Below are the code and all the weights of a small trained network. Each question names an input and a class and asks about switching units off, where a switched-off unit gives its printed mean instead of its output.

import numpy as np


def w(rows, s, z=0):
    codes = np.array(rows[::2]) - 128.0
    scale = np.full(codes.shape[1], s)
    scale[-1] = z or s
    return codes * scale


def norm(h):
    return h / np.sqrt((h * h).mean(-1, keepdims=True) + 1e-5)


def f(y):
    return y / 2 * (1 + np.tanh(0.7978845608 * (y + 0.044715 * y**3)))


def log_softmax(a):
    a = a - a.max(-1, keepdims=True)
    return a - np.log(np.exp(a).sum(-1, keepdims=True))


def net(x, mask):
    res = np.array(x, float).reshape(1, 8) / 4 @ E
    u = 0
    for l in range(4):
        y = f(norm(res) @ A[l][:, :-1].T + A[l][:, -1])
        res = res + np.where(mask[u : u + 10], y, B[l][:, -1]) @ B[l][:, :-1]
        u += 10
    return log_softmax(norm(res)[-1] @ U[:, :-1].T + U[:, -1])


A, B = {}, {}
E = w([
[149,1,85,169,87,182,144,76,80],'x0',
[48,104,71,125,138,220,109,229,123],'x1',
[136,119,124,110,143,122,131,127,134],'x2',
[125,129,130,135,123,131,127,130,126],'x3',
[142,131,148,59,52,119,18,137,49],'x4',
[136,122,126,112,138,124,132,126,133],'x5',
[30,122,173,126,196,163,102,57,85],'x6',
[104,60,176,164,131,19,143,199,89],'x7',
],0.006)
A[0] = w([
[91,235,138,155,168,106,226,144,166,113],'0.n1',
[129,154,156,155,149,191,177,212,80,202],'0.n2',
[250,128,118,170,107,143,96,171,201,74],'0.n3',
[35,128,221,90,200,174,217,54,87,4],'0.n4',
[141,124,182,187,136,168,217,132,127,106],'0.n5',
[128,82,152,141,108,91,130,112,166,83],'0.n6',
[56,46,208,129,125,69,107,185,206,85],'0.n7',
[155,166,151,66,71,140,24,138,54,113],'0.n8',
[114,156,86,177,148,175,157,101,227,124],'0.n9',
[121,104,188,169,150,185,162,128,254,11],'0.n10',
],0.006,0.0035)
B[0] = w([
[219,98,153,142,215,114,41,150,139,237],'0.n1',
[145,55,78,27,149,155,151,209,197,204],'0.n2',
[128,159,129,71,134,150,253,149,44,201],'0.n3',
[113,159,139,113,134,199,163,126,63,215],'0.n4',
[154,163,27,153,235,88,118,129,88,157],'0.n5',
[168,188,65,201,107,121,124,87,69,132],'0.n6',
[75,109,95,201,128,68,203,155,69,189],'0.n7',
[168,126,53,66,211,59,53,121,98,253],'0.n8',
[130,124,50,44,88,64,61,96,120,216],'0.n9',
[153,151,76,165,231,135,136,120,113,143],'0.n10',
],0.007,0.0032)
A[1] = w([
[141,32,65,181,108,180,147,67,121,121],'1.n1',
[155,102,169,159,149,120,100,237,140,157],'1.n2',
[44,125,160,129,176,140,113,59,86,138],'1.n3',
[71,199,173,65,109,135,186,82,114,56],'1.n4',
[162,177,92,55,176,211,96,112,155,209],'1.n5',
[99,254,185,147,151,61,96,148,175,4],'1.n6',
[84,133,169,91,46,63,132,132,185,108],'1.n7',
[111,245,136,94,171,69,138,161,168,173],'1.n8',
[160,121,185,229,134,205,172,152,223,2],'1.n9',
[158,84,154,169,184,184,52,59,190,83],'1.n10',
],0.0056,0.003)
B[1] = w([
[252,31,207,146,210,195,77,202,138,174],'1.n1',
[53,158,80,52,97,105,134,100,122,167],'1.n2',
[210,215,116,117,59,143,218,181,135,172],'1.n3',
[148,129,150,191,43,114,210,15,166,122],'1.n4',
[15,68,103,199,75,49,161,171,123,253],'1.n5',
[124,113,200,84,150,192,140,179,185,147],'1.n6',
[78,59,120,216,203,185,132,80,139,121],'1.n7',
[163,101,154,144,38,193,99,105,128,203],'1.n8',
[151,143,51,125,178,131,174,28,164,108],'1.n9',
[201,152,82,135,115,112,222,181,70,143],'1.n10',
],0.005,0.0051)
A[2] = w([
[105,103,112,136,194,169,168,73,180,45],'2.n1',
[162,69,95,211,141,161,204,123,177,16],'2.n2',
[191,145,60,168,73,99,122,209,146,1],'2.n3',
[119,172,84,97,72,206,84,86,205,122],'2.n4',
[46,162,131,223,254,186,116,84,154,136],'2.n5',
[188,150,64,103,126,187,82,57,177,198],'2.n6',
[16,92,158,167,178,111,36,74,105,94],'2.n7',
[30,133,197,102,166,185,120,67,52,149],'2.n8',
[62,141,173,72,162,161,98,215,224,151],'2.n9',
[102,160,43,111,85,217,130,33,195,62],'2.n10',
],0.0064,0.0016)
B[2] = w([
[168,164,102,119,84,88,95,210,135,137],'2.n1',
[167,180,147,102,146,100,34,143,110,192],'2.n2',
[119,212,154,82,117,152,221,123,103,211],'2.n3',
[54,109,141,188,177,60,178,187,82,174],'2.n4',
[165,150,102,19,74,58,151,130,159,193],'2.n5',
[60,95,208,178,139,29,112,184,73,211],'2.n6',
[148,174,85,112,98,109,178,150,141,173],'2.n7',
[201,170,47,43,75,135,187,172,133,192],'2.n8',
[159,55,217,145,105,177,124,122,255,251],'2.n9',
[122,107,170,176,170,92,185,175,77,176],'2.n10',
],0.0074,0.003)
A[3] = w([
[179,81,80,143,100,152,101,104,109,57],'3.n1',
[112,145,79,123,41,84,48,142,108,117],'3.n2',
[138,137,171,108,119,56,151,2,105,60],'3.n3',
[195,193,200,199,113,80,121,25,159,121],'3.n4',
[103,220,229,72,140,86,106,166,222,99],'3.n5',
[190,180,103,92,35,176,243,173,117,4],'3.n6',
[64,110,146,179,151,46,158,166,94,151],'3.n7',
[149,156,110,104,168,105,104,105,139,121],'3.n8',
[152,159,18,184,187,76,196,112,225,59],'3.n9',
[202,101,103,139,143,115,118,198,61,195],'3.n10',
],0.0082,0.002)
B[3] = w([
[187,167,189,171,211,124,77,80,173,146],'3.n1',
[87,161,48,119,235,47,171,104,160,173],'3.n2',
[118,125,71,102,106,176,176,229,168,196],'3.n3',
[36,4,63,52,98,208,117,254,252,198],'3.n4',
[227,137,159,234,136,190,111,16,49,217],'3.n5',
[201,170,114,61,66,174,200,5,103,220],'3.n6',
[28,122,214,192,50,156,203,71,77,202],'3.n7',
[138,93,87,133,171,151,66,209,91,145],'3.n8',
[76,166,63,34,130,60,36,71,42,176],'3.n9',
[118,225,193,182,134,153,106,61,165,254],'3.n10',
],0.0072)
U = w([
[120,184,74,94,187,52,55,136,93,253],'0',
[192,199,102,44,47,170,231,78,92,67],'1',
[86,28,102,103,66,173,135,251,224,80],'2',
[214,114,220,236,169,181,68,98,137,62],'3',
[21,139,175,212,86,69,213,125,61,72],'4',
],0.014,0.0043)

Each question gives the input, the list of numbers given to net, and the class t.
The units are the neurons (one row each of A and B). Each row of codes is followed by its name. A weight is (code - 128) times the scale printed after its matrix; where a second scale follows, it is the last column's (A, B and U).
mask holds one flag per neuron, layer by layer. A switched-off neuron (its flag False) gives its mean, the last column of its row in B, instead of its output. The means were averaged over made-up inputs and are rounded, as every weight is.
A unit's drop is (log p(t) with every unit on - log p(t) with that unit switched off) / (log p(t) with every unit on - log p(t) with every unit switched off).
The circuit of an input: a set's keep is (log p(t) with only the set's units on - log p(t) with every unit switched off) / (log p(t) with every unit on - log p(t) with every unit switched off). Starting from the 12 units with the biggest drops (on a tie, the unit counted first), units are removed one at a time, each time the one whose removal leaves the highest keep (on an exact tie, the one counted first), for as long as the keep stays at least 0.8.
circuit, biggest first: the units of the circuit, biggest drop first
unit that matters most: the unit with the biggest drop
k most important neurons: the k neurons with the biggest drops, biggest first
k most important neurons of layer l: the k neurons of layer l with the biggest drops, biggest first
input [-6,8,-7,-2,8,7,-7,-3], class 0: unit that matters most	0.n8
input [4,3,8,-4,1,-4,-5,5], class 1: 3 most important neurons of layer 2	[2.n3; 2.n6; 2.n4]
input [8,2,8,-7,-1,1,8,4], class 1: 4 most important neurons	[2.n8; 0.n4; 0.n1; 3.n6]
input [5,5,-5,4,-2,-6,0,-7], class 4: 2 most important neurons	[0.n9; 2.n4]
input [-6,5,4,2,4,-8,2,-3], class 3: circuit, biggest first	[2.n9; 3.n5]
input [-7,-8,-7,1,5,8,-2,5], class 2: 2 most important neurons	[3.n4; 3.n3]
input [0,-3,6,-4,-5,-1,5,4], class 0: circuit, biggest first	[0.n5; 3.n9]
input [6,5,-4,0,5,5,4,-3], class 3: 4 most important neurons	[1.n1; 0.n9; 3.n1; 3.n4]
input [5,5,-2,7,-3,-4,-6,6], class 1: circuit, biggest first	[2.n3; 3.n6]
input [-2,-5,1,-6,6,-5,7,7], class 1: 4 most important neurons of layer 2	[2.n8; 2.n7; 2.n6; 2.n4]
input [-3,-8,4,-4,-5,-5,-5,8], class 2: 2 most important neurons of layer 1	[1.n5; 1.n8]
input [-5,7,-4,-3,-8,0,0,-6], class 0: 4 most important neurons	[3.n9; 0.n10; 0.n1; 3.n4]
input [-5,2,-2,8,-2,-6,4,-2], class 3: 4 most important neurons	[2.n9; 3.n5; 0.n1; 3.n4]
input [4,-3,-3,8,3,0,3,-1], class 3: unit that matters most	0.n9
input [-6,7,-4,4,-1,-6,-8,-2], class 1: 3 most important neurons	[2.n3; 0.n3; 3.n6]
input [-6,4,-5,1,-5,6,5,3], class 3: 3 most important neurons	[2.n9; 0.n1; 3.n5]
input [-8,-1,3,6,-7,0,-8,8], class 1: 3 most important neurons of layer 1	[1.n5; 1.n8; 1.n2]
input [-3,-6,-6,-4,1,2,-4,5], class 2: 2 most important neurons	[3.n4; 1.n5]
input [-6,6,-6,1,7,3,-2,-8], class 4: 3 most important neurons of layer 2	[2.n4; 2.n6; 2.n10]
input [-8,7,8,-7,-2,-3,-7,4], class 3: unit that matters most	2.n9
input [6,-8,-5,6,4,-7,-7,2], class 2: 3 most important neurons	[3.n4; 0.n2; 2.n8]
